W =
121  135  127  126  123  126  123  132  129  132  139  121  111  139  122  137
135  133  130  136  135  126  132  129  119  119  125  119  133  136  136  140
136  119  129  132  131  127  127  123  126  119  121  132  151  124  133  126
140  126  130  120  137  142  126  133  129  122  122  133  128  136  121  140
135  119  120  142  119  115  131  132  127  118  126  137  127  137  132  132
119  120  130  130  128  122  130  120  132  125  131  117  136  135  123  140
138  135  128  121  131  128  123  127  127  121  124  122  150  113  140  124
125  121  131  131  136  133  124  119  132  134  132  134  139  109  130  123
126  119  132  119  127  133  126  132  129  131  130  136  130  138  118  123
120  135  130  134  135  126  128  118  131  133  130  115  141  108  139  126
125  135  127  122  125  144  127  133  131  134  126  145  103  133  121  115
138  121  129  138  136  131  127  121  129  135  133  138  130  109  128  127
139  137  123  126  128  129  127  133  130  119  125  121  127  127  139  141
128  121  124  122  123  132  131  131  141  117  130  131  132  138  122  143
138  124  116  142  119  119  131  131  131  119  130  140  131  118  138  125
Indices start at 0.
(0, 0)	121
(3, 8)	129
(8, 7)	132
(9, 14)	139
(0, 14)	122
(1, 5)	126
(2, 9)	119
(8, 6)	126
(10, 6)	127
(4, 13)	137
(6, 2)	128
(7, 10)	132
(8, 10)	130
(3, 6)	126
(1, 1)	133
(11, 13)	109
(3, 0)	140
(14, 13)	118
(6, 13)	113
(10, 11)	145
(10, 4)	125
(9, 4)	135
(14, 1)	124
(6, 5)	128
(6, 0)	138
(4, 4)	119
(8, 5)	133
(13, 1)	121
(2, 13)	124
(10, 10)	126
(8, 11)	136
(6, 14)	140
(4, 7)	132
(6, 7)	127
(7, 1)	121
(12, 11)	121
(9, 8)	131
(13, 14)	122
(10, 9)	134

arr =
[[129 131 113 130 127 126 156 123 125 128]
 [132 126 129 123 113 124 137 125 127 127]]
arr[0][0] -> 129
arr[:, 9] -> [128, 127]
arr[1][5] -> 124
arr[0] -> [129, 131, 113, 130, 127, 126, 156, 123, 125, 128]
arr[1][0] -> 132
arr[0][8] -> 125

data =
[[142 125 129 147 121]
 [127 116 124 133 130]
 [122 153 101 130 128]
 [124 139 155 113 130]
 [123 118 129 130 140]
 [129 129 111 132 127]]
Rows and columns are counted from 0.
row 0 col 0 = 142
row 3 col 2 = 155
row 2 col 1 = 153
row 5 col 2 = 111
row 3 col 1 = 139
row 0 col 3 = 147
row 2 col 4 = 128
row 3 col 3 = 113
row 1 col 4 = 130
row 0 col 1 = 125

m = [135 119 154 136 138 134 109 125 135 143 125 135 107 130 133 135]
m[0]	135
m[11]	135
m[13]	130
m[14]	133
m[1]	119

X =
[[133 121 131 127 125 122 130 129 132 130 123]
 [126 121 124 130 124 128 128 135 122 132 122]
 [126 135 129 129 138 135 123 128 126 122 137]
 [131 131 132 127 135 129 126 125 132 124 135]
 [125 137 126 125 113 123 134 115 128 129 135]
 [126 121 102 124 151 104 148 127 122 130 137]
 [131 128 131 126 125 124 130 123 133 127 130]
 [126 121 124 130 124 128 128 135 123 131 122]
 [128 128 128 128 128 128 128 128 128 128 128]
 [122 121 120 131 122 131 127 138 117 133 121]]
Rows and columns are counted from 0.
row 0 col 0 -> 133
row 3 col 4 -> 135
row 6 col 10 -> 130
row 6 col 4 -> 125
row 6 col 9 -> 127
row 3 col 10 -> 135
row 3 col 2 -> 132
row 5 col 6 -> 148
row 0 col 6 -> 130
row 7 col 0 -> 126
row 4 col 4 -> 113
row 9 col 3 -> 131
row 7 col 10 -> 122
row 2 col 7 -> 128
row 5 col 7 -> 127
row 9 col 10 -> 121
row 9 col 9 -> 133
row 9 col 4 -> 122
row 5 col 2 -> 102
row 6 col 8 -> 133
row 3 col 3 -> 127
row 4 col 5 -> 123
row 6 col 1 -> 128
row 4 col 3 -> 125
row 7 col 5 -> 128
row 0 col 1 -> 121
row 2 col 6 -> 123
row 7 col 4 -> 124
row 3 col 1 -> 131
row 4 col 0 -> 125
row 7 col 2 -> 124
row 8 col 4 -> 128
row 2 col 9 -> 122
row 1 col 9 -> 132
row 7 col 3 -> 130

B = [136 140 100 126 136 107 127 129 122 117 117 150 121]
B[0] -> 136
B[10] -> 117
B[9] -> 117
B[12] -> 121
B[2] -> 100

A =
[[129 138 148 144 118 121 142 130 107 147]
 [128 137 119 116 134 124 133 121 146 123]]
A[0, -10] = 129
A[-2] = [129, 138, 148, 144, 118, 121, 142, 130, 107, 147]
A[:, -1] = [147, 123]
A[1, -2] = 146
A[-2, -2] = 107
A[-1, 6] = 133

x =
[[123 121 123 125 148 120 148 152 146 146 129 121 119 124 130]
 [150 150 150 150 135 150 135 123 136 136 150 150 150 150 149]]
Indices start at 0.
(0, 0)	123
(1, 6)	135
(1, 13)	150
(1, 5)	150
(0, 9)	146
(0, 5)	120
(0, 10)	129
(0, 11)	121
(1, 12)	150
(1, 7)	123

grid =
[[148 108 142 150 149 112 147 148 155 152 147 114]
 [144 112 105 111 110 150 144 108 146 148 145 151]
 [146 110 107 113 111 148 146 110 150 150 147 150]
 [106 150 108 138 141 151 106 144 136 114 107 147]
 [107 149 107 140 143 151 107 145 138 115 107 148]
 [144 111 106 111 110 150 145 108 147 148 145 151]
 [146 110 107 112 111 149 146 109 149 150 146 150]
 [147 109 142 149 149 112 147 147 154 151 147 114]
 [144 111 106 111 110 150 145 109 147 149 145 151]
 [144 111 106 111 110 150 145 108 147 148 145 151]
 [146 110 107 113 111 148 146 110 150 150 147 150]]
grid[0, 0] => 148
grid[:, 0] => [148, 144, 146, 106, 107, 144, 146, 147, 144, 144, 146]
grid[:, 11] => [114, 151, 150, 147, 148, 151, 150, 114, 151, 151, 150]
grid[8, 8] => 147
grid[8, 10] => 145
grid[7] => [147, 109, 142, 149, 149, 112, 147, 147, 154, 151, 147, 114]
grid[3, 0] => 106
grid[8, 0] => 144
grid[6, 3] => 112
grid[0] => [148, 108, 142, 150, 149, 112, 147, 148, 155, 152, 147, 114]
grid[8, 6] => 145
grid[0, 9] => 152
grid[3] => [106, 150, 108, 138, 141, 151, 106, 144, 136, 114, 107, 147]
grid[2, 9] => 150
grid[5, 0] => 144
grid[4, 1] => 149
grid[5] => [144, 111, 106, 111, 110, 150, 145, 108, 147, 148, 145, 151]
grid[:, 8] => [155, 146, 150, 136, 138, 147, 149, 154, 147, 147, 150]
grid[:, 6] => [147, 144, 146, 106, 107, 145, 146, 147, 145, 145, 146]
grid[7, 1] => 109
grid[10] => [146, 110, 107, 113, 111, 148, 146, 110, 150, 150, 147, 150]
grid[3, 5] => 151
grid[9, 4] => 110
grid[1, 6] => 144
grid[7, 6] => 147
grid[:, 3] => [150, 111, 113, 138, 140, 111, 112, 149, 111, 111, 113]
grid[:, 9] => [152, 148, 150, 114, 115, 148, 150, 151, 149, 148, 150]
grid[1, 8] => 146
grid[9, 6] => 145
grid[10, 5] => 148
grid[1, 3] => 111
grid[7, 10] => 147
grid[6, 7] => 109
grid[9, 5] => 150
grid[6, 1] => 110

M =
[[137 119 128 134 131 125 138 127 143 140 138 127]
 [126 130 124 137 134 127 127 130 145 129 126 134]
 [116 140 147 128 134 113 115 142 107 112 117 111]
 [114 141 113 124 125 142 114 121 125 114 112 147]
 [128 128 143 146 144 110 130 144 148 133 132 115]
 [113 143 132 150 149 118 113 145 148 116 113 131]
 [128 128 129 132 131 126 128 130 134 128 128 128]
 [122 134 126 119 122 133 121 126 110 120 121 130]]
M[0,0]: 137
M[7,0]: 122
M[5]: [113, 143, 132, 150, 149, 118, 113, 145, 148, 116, 113, 131]
M[2,4]: 134
M[6,7]: 130
M[5,4]: 149
M[3,7]: 121
M[0,7]: 127
M[3,10]: 112
M[:, 5]: [125, 127, 113, 142, 110, 118, 126, 133]
M[3,6]: 114
M[0,4]: 131
M[0]: [137, 119, 128, 134, 131, 125, 138, 127, 143, 140, 138, 127]
M[1]: [126, 130, 124, 137, 134, 127, 127, 130, 145, 129, 126, 134]
M[5,3]: 150
M[:, 11]: [127, 134, 111, 147, 115, 131, 128, 130]
M[4,7]: 144
M[0,8]: 143
M[6,0]: 128
M[3]: [114, 141, 113, 124, 125, 142, 114, 121, 125, 114, 112, 147]
M[6]: [128, 128, 129, 132, 131, 126, 128, 130, 134, 128, 128, 128]
M[7,8]: 110
M[5,9]: 116
M[:, 10]: [138, 126, 117, 112, 132, 113, 128, 121]
M[3,9]: 114
M[5,11]: 131
M[2,8]: 107
M[3,1]: 141
M[2,6]: 115
